Here is a tiny trained network, its code and every weight. The questions are about switching its units off for an input and a class, where a switched-off unit gives its printed mean instead of its output.

import numpy as np


def w(rows, s, z=0):
    codes = np.array(rows[::2]) - 128.0
    scale = np.full(codes.shape[1], s)
    scale[-1] = z or s
    return codes * scale


def norm(h):
    return h / np.sqrt((h * h).mean(-1, keepdims=True) + 1e-5)


def f(y):
    return y / 2 * (1 + np.tanh(0.7978845608 * (y + 0.044715 * y**3)))


def log_softmax(a):
    a = a - a.max(-1, keepdims=True)
    return a - np.log(np.exp(a).sum(-1, keepdims=True))


def net(x, mask):
    res = np.array(x, float).reshape(1, 6) / 4 @ E
    u = 0
    for l in range(3):
        y = f(norm(res) @ A[l][:, :-1].T + A[l][:, -1])
        res = res + np.where(mask[u : u + 9], y, B[l][:, -1]) @ B[l][:, :-1]
        u += 9
    return log_softmax(norm(res)[-1] @ U[:, :-1].T + U[:, -1])


A, B = {}, {}
E = w([
[107,113,123,93,84,166],'x0',
[142,254,145,38,99,78],'x1',
[131,76,80,59,193,98],'x2',
[250,141,58,128,105,146],'x3',
[139,126,152,123,134,144],'x4',
[146,125,174,117,145,157],'x5',
],0.0089)
A[0] = w([
[66,156,42,114,144,247,127],'L0N0',
[54,95,146,77,143,101,99],'L0N1',
[137,113,140,106,109,91,111],'L0N2',
[150,170,213,132,106,181,105],'L0N3',
[184,119,139,81,200,179,182],'L0N4',
[90,87,161,154,135,128,4],'L0N5',
[158,184,151,199,255,65,116],'L0N6',
[86,105,116,74,19,129,159],'L0N7',
[71,131,102,49,103,248,107],'L0N8',
],0.0088,0.0045)
B[0] = w([
[151,121,147,172,166,68,185],'L0N0',
[121,155,74,127,107,153,231],'L0N1',
[150,154,125,113,199,116,123],'L0N2',
[124,166,70,200,144,60,224],'L0N3',
[73,129,1,134,145,102,246],'L0N4',
[159,127,128,95,80,197,135],'L0N5',
[187,66,152,78,6,67,253],'L0N6',
[165,149,150,163,147,67,246],'L0N7',
[219,50,173,112,96,34,215],'L0N8',
],0.0088,0.0027)
A[1] = w([
[196,156,94,151,143,133,3],'L1N0',
[26,171,238,70,203,102,91],'L1N1',
[85,237,55,126,96,75,165],'L1N2',
[179,140,101,140,136,177,35],'L1N3',
[89,85,121,195,75,186,187],'L1N4',
[19,100,194,146,148,111,95],'L1N5',
[108,141,82,173,72,127,150],'L1N6',
[157,142,181,62,106,255,97],'L1N7',
[198,177,77,91,144,180,53],'L1N8',
],0.0088,0.0049)
B[1] = w([
[123,119,109,80,95,155,126],'L1N0',
[181,124,3,128,20,199,182],'L1N1',
[120,79,121,197,245,150,255],'L1N2',
[45,95,152,67,53,211,118],'L1N3',
[162,139,125,192,205,84,211],'L1N4',
[66,135,59,108,70,78,175],'L1N5',
[214,178,99,129,237,175,174],'L1N6',
[99,190,156,128,210,175,111],'L1N7',
[117,145,78,165,53,207,141],'L1N8',
],0.0067,0.0063)
A[2] = w([
[138,249,108,49,151,113,116],'L2N0',
[125,219,165,72,130,92,45],'L2N1',
[130,133,119,166,235,85,132],'L2N2',
[141,175,170,218,80,200,185],'L2N3',
[39,109,173,128,93,81,253],'L2N4',
[170,80,170,95,74,92,185],'L2N5',
[145,119,48,164,115,207,197],'L2N6',
[125,127,82,124,189,84,228],'L2N7',
[110,85,94,49,169,147,144],'L2N8',
],0.011,0.0035)
B[2] = w([
[76,15,137,179,116,161,186],'L2N0',
[106,29,168,158,142,114,146],'L2N1',
[94,135,200,78,123,166,236],'L2N2',
[125,148,93,81,181,77,194],'L2N3',
[183,143,85,99,81,162,178],'L2N4',
[162,157,172,127,85,111,156],'L2N5',
[40,130,152,98,65,125,213],'L2N6',
[147,151,173,132,92,126,254],'L2N7',
[153,250,140,204,198,122,177],'L2N8',
],0.013,0.0082)
U = w([
[121,121,173,112,106,120,254],'0',
[72,3,164,163,162,150,72],'1',
[134,118,26,86,73,170,110],'2',
[156,182,114,149,228,96,98],'3',
[240,48,149,95,93,60,93],'4',
[140,129,174,93,106,140,187],'5',
[200,91,165,4,167,202,20],'6',
],0.014,0.009)

Each question gives the input, the list of numbers given to net, and the class t.
The units are the neurons (one row each of A and B). Each row of codes is followed by its name. A weight is (code - 128) times the scale printed after its matrix; where a second scale follows, it is the last column's (A, B and U).
mask holds one flag per neuron, layer by layer. A switched-off neuron (its flag False) gives its mean, the last column of its row in B, instead of its output. The means were averaged over made-up inputs and are rounded, as every weight is.
A unit's drop is (log p(t) with every unit on - log p(t) with that unit switched off) / (log p(t) with every unit on - log p(t) with every unit switched off).
The circuit of an input: a set's keep is (log p(t) with only the set's units on - log p(t) with every unit switched off) / (log p(t) with every unit on - log p(t) with every unit switched off). Starting from the 12 units with the biggest drops (on a tie, the unit counted first), units are removed one at a time, each time the one whose removal leaves the highest keep (on an exact tie, the one counted first), for as long as the keep stays at least 0.8.
units of the circuit, in order: the units of the circuit, biggest drop first
unit that matters most: the unit with the biggest drop
k most important neurons: the k neurons with the biggest drops, biggest first
k most important neurons of layer l: the k neurons of layer l with the biggest drops, biggest first
input [-8,1,-1,-2,2,-6], class 4: unit that matters most : L0N6
input [2,4,-3,-7,-5,-3], class 2: units of the circuit, in order : L1N1; L2N4
input [7,5,4,-3,2,2], class 4: units of the circuit, in order : L0N8; L2N2
input [7,-1,7,-3,4,5], class 3: 2 most important neurons of layer 2 : L2N8; L2N6
input [-7,6,-8,-6,0,1], class 3: 2 most important neurons of layer 1 : L1N2; L1N1
input [-8,8,7,2,-7,3], class 1: 3 most important neurons : L2N0; L0N8; L2N1
input [1,-5,-1,5,8,-5], class 5: 3 most important neurons : L2N6; L2N0; L1N2
input [6,-6,-6,7,3,5], class 2: units of the circuit, in order : L2N6; L2N3; L2N2
input [6,-3,-1,3,-5,-8], class 0: 2 most important neurons of layer 0 : L0N6; L0N5
input [8,5,1,-7,-1,4], class 4: units of the circuit, in order : L0N8; L2N6; L2N2
input [8,-5,0,-8,-2,-2], class 2: units of the circuit, in order : L2N4; L1N2
input [7,7,-8,3,-3,2], class 3: 3 most important neurons : L0N3; L2N3; L1N2
input [4,-6,2,2,-4,6], class 0: 3 most important neurons : L2N2; L2N0; L1N2
input [-5,7,5,-2,-4,-3], class 1: units of the circuit, in order : L2N0
input [6,-7,-5,8,8,6], class 2: units of the circuit, in order : L2N3; L2N6; L2N2
input [-3,-8,-6,8,4,1], class 1: 2 most important neurons : L2N4; L2N6
input [6,-5,3,-2,-3,1], class 4: 2 most important neurons : L0N8; L1N2
input [-3,0,2,-5,-7,-5], class 5: 3 most important neurons of layer 0 : L0N1; L0N6; L0N4
input [-2,7,-5,8,-1,-2], class 2: 3 most important neurons : L1N8; L2N2; L2N3
input [-3,-4,-8,6,0,3], class 3: unit that matters most : L2N3
input [0,7,8,8,-6,5], class 2: 4 most important neurons : L1N8; L0N4; L2N0; L2N6
input [-2,0,3,0,-6,-5], class 5: 2 most important neurons : L2N2; L2N7
input [7,5,-2,-1,-1,-3], class 4: 3 most important neurons : L0N8; L0N4; L2N6
